Below is a small trained network, with its code and all its weights. Each question gives an input and a class and asks what happens when units are switched off, that is, made to give their printed mean instead of their output.

import numpy as np


def w(rows, s, z=0):
    codes = np.array(rows[::2]) - 128.0
    scale = np.full(codes.shape[1], s)
    scale[-1] = z or s
    return codes * scale


def norm(h):
    return h / np.sqrt((h * h).mean(-1, keepdims=True) + 1e-5)


def f(y):
    return y / 2 * (1 + np.tanh(0.7978845608 * (y + 0.044715 * y**3)))


def log_softmax(a):
    a = a - a.max(-1, keepdims=True)
    return a - np.log(np.exp(a).sum(-1, keepdims=True))


def net(x, mask):
    res = np.array(x, float).reshape(1, 2) / 4 @ E
    u = 0
    for l in range(4):
        y = f(norm(res) @ A[l][:, :-1].T + A[l][:, -1])
        res = res + np.where(mask[u : u + 7], y, B[l][:, -1]) @ B[l][:, :-1]
        u += 7
    return log_softmax(norm(res)[-1] @ U[:, :-1].T + U[:, -1])


A, B = {}, {}
E = w([
[62,253,13],'x0',
[41,129,251],'x1',
],0.0044)
A[0] = w([
[108,254,85,3],'0.n1',
[30,134,31,126],'0.n2',
[126,101,202,211],'0.n3',
[152,68,84,67],'0.n4',
[143,112,127,77],'0.n5',
[23,87,199,163],'0.n6',
[235,41,44,139],'0.n7',
],0.0053,0.0023)
B[0] = w([
[105,40,65,190],'0.n1',
[155,3,120,218],'0.n2',
[157,172,150,220],'0.n3',
[132,198,99,122],'0.n4',
[83,120,178,106],'0.n5',
[241,201,112,226],'0.n6',
[144,220,151,253],'0.n7',
],0.0044,0.0022)
A[1] = w([
[21,119,198,76],'1.n1',
[151,92,117,47],'1.n2',
[159,46,220,143],'1.n3',
[126,143,180,177],'1.n4',
[61,231,24,60],'1.n5',
[106,111,105,79],'1.n6',
[114,2,120,5],'1.n7',
],0.008,0.0021)
B[1] = w([
[173,255,141,150],'1.n1',
[124,119,75,118],'1.n2',
[50,94,136,215],'1.n3',
[59,183,182,161],'1.n4',
[79,93,170,254],'1.n5',
[146,101,134,122],'1.n6',
[173,75,46,121],'1.n7',
],0.0069,0.0045)
A[2] = w([
[195,193,67,68],'2.n1',
[204,95,170,103],'2.n2',
[197,108,97,22],'2.n3',
[161,8,154,5],'2.n4',
[167,91,66,83],'2.n5',
[163,97,87,110],'2.n6',
[214,115,64,93],'2.n7',
],0.011,0.0029)
B[2] = w([
[80,123,226,204],'2.n1',
[3,80,96,186],'2.n2',
[118,213,107,145],'2.n3',
[139,39,76,218],'2.n4',
[180,167,131,228],'2.n5',
[171,202,72,181],'2.n6',
[127,237,159,253],'2.n7',
],0.0062,0.0022)
A[3] = w([
[13,106,57,10],'3.n1',
[7,108,66,23],'3.n2',
[59,43,138,48],'3.n3',
[54,146,155,32],'3.n4',
[138,2,105,252],'3.n5',
[83,138,229,157],'3.n6',
[66,233,77,106],'3.n7',
],0.0097,0.0023)
B[3] = w([
[63,67,128,168],'3.n1',
[61,21,101,171],'3.n2',
[81,181,45,183],'3.n3',
[218,97,103,168],'3.n4',
[15,159,133,200],'3.n5',
[144,124,2,254],'3.n6',
[83,77,242,209],'3.n7',
],0.0056,0.006)
U = w([
[4,37,103,224],'0',
[124,253,223,200],'1',
[197,153,10,175],'2',
[191,54,161,16],'3',
[168,62,175,50],'4',
[160,64,179,1],'5',
],0.013,0.0068)

Each question gives the input, the list of numbers given to net, and the class t.
The units are the neurons (one row each of A and B). Each row of codes is followed by its name. A weight is (code - 128) times the scale printed after its matrix; where a second scale follows, it is the last column's (A, B and U).
mask holds one flag per neuron, layer by layer. A switched-off neuron (its flag False) gives its mean, the last column of its row in B, instead of its output. The means were averaged over made-up inputs and are rounded, as every weight is.
A unit's drop is (log p(t) with every unit on - log p(t) with that unit switched off) / (log p(t) with every unit on - log p(t) with every unit switched off).
unit that matters most: the unit with the biggest drop
k most important neurons: the k neurons with the biggest drops, biggest first
drop of u: that unit's drop, to one decimal
input [0,4], class 1: unit that matters most -> 1.n4
input [8,-8], class 0: 3 most important neurons -> (1.n5, 0.n6, 3.n7)
input [-2,-3], class 2: 3 most important neurons -> (0.n7, 3.n6, 0.n2)
input [-1,-4], class 1: 2 most important neurons -> (1.n3, 1.n4)
input [-6,7], class 1: 2 most important neurons -> (0.n2, 1.n1)
input [2,-4], class 1: 2 most important neurons -> (1.n3, 3.n6)
input [0,2], class 2: 3 most important neurons -> (0.n6, 3.n6, 2.n7)
input [-2,3], class 2: 2 most important neurons -> (3.n6, 0.n6)
input [0,1], class 2: 2 most important neurons -> (3.n6, 1.n1)
input [2,-1], class 2: 2 most important neurons -> (0.n2, 1.n3)
input [-1,2], class 2: 2 most important neurons -> (0.n6, 3.n6)
input [0,-1], class 2: drop of 1.n3 -> 0.2
input [4,-6], class 1: drop of 1.n3 -> 1.4
input [0,-7], class 1: drop of 0.n2 -> 0.0
input [-6,-8], class 1: unit that matters most -> 0.n7
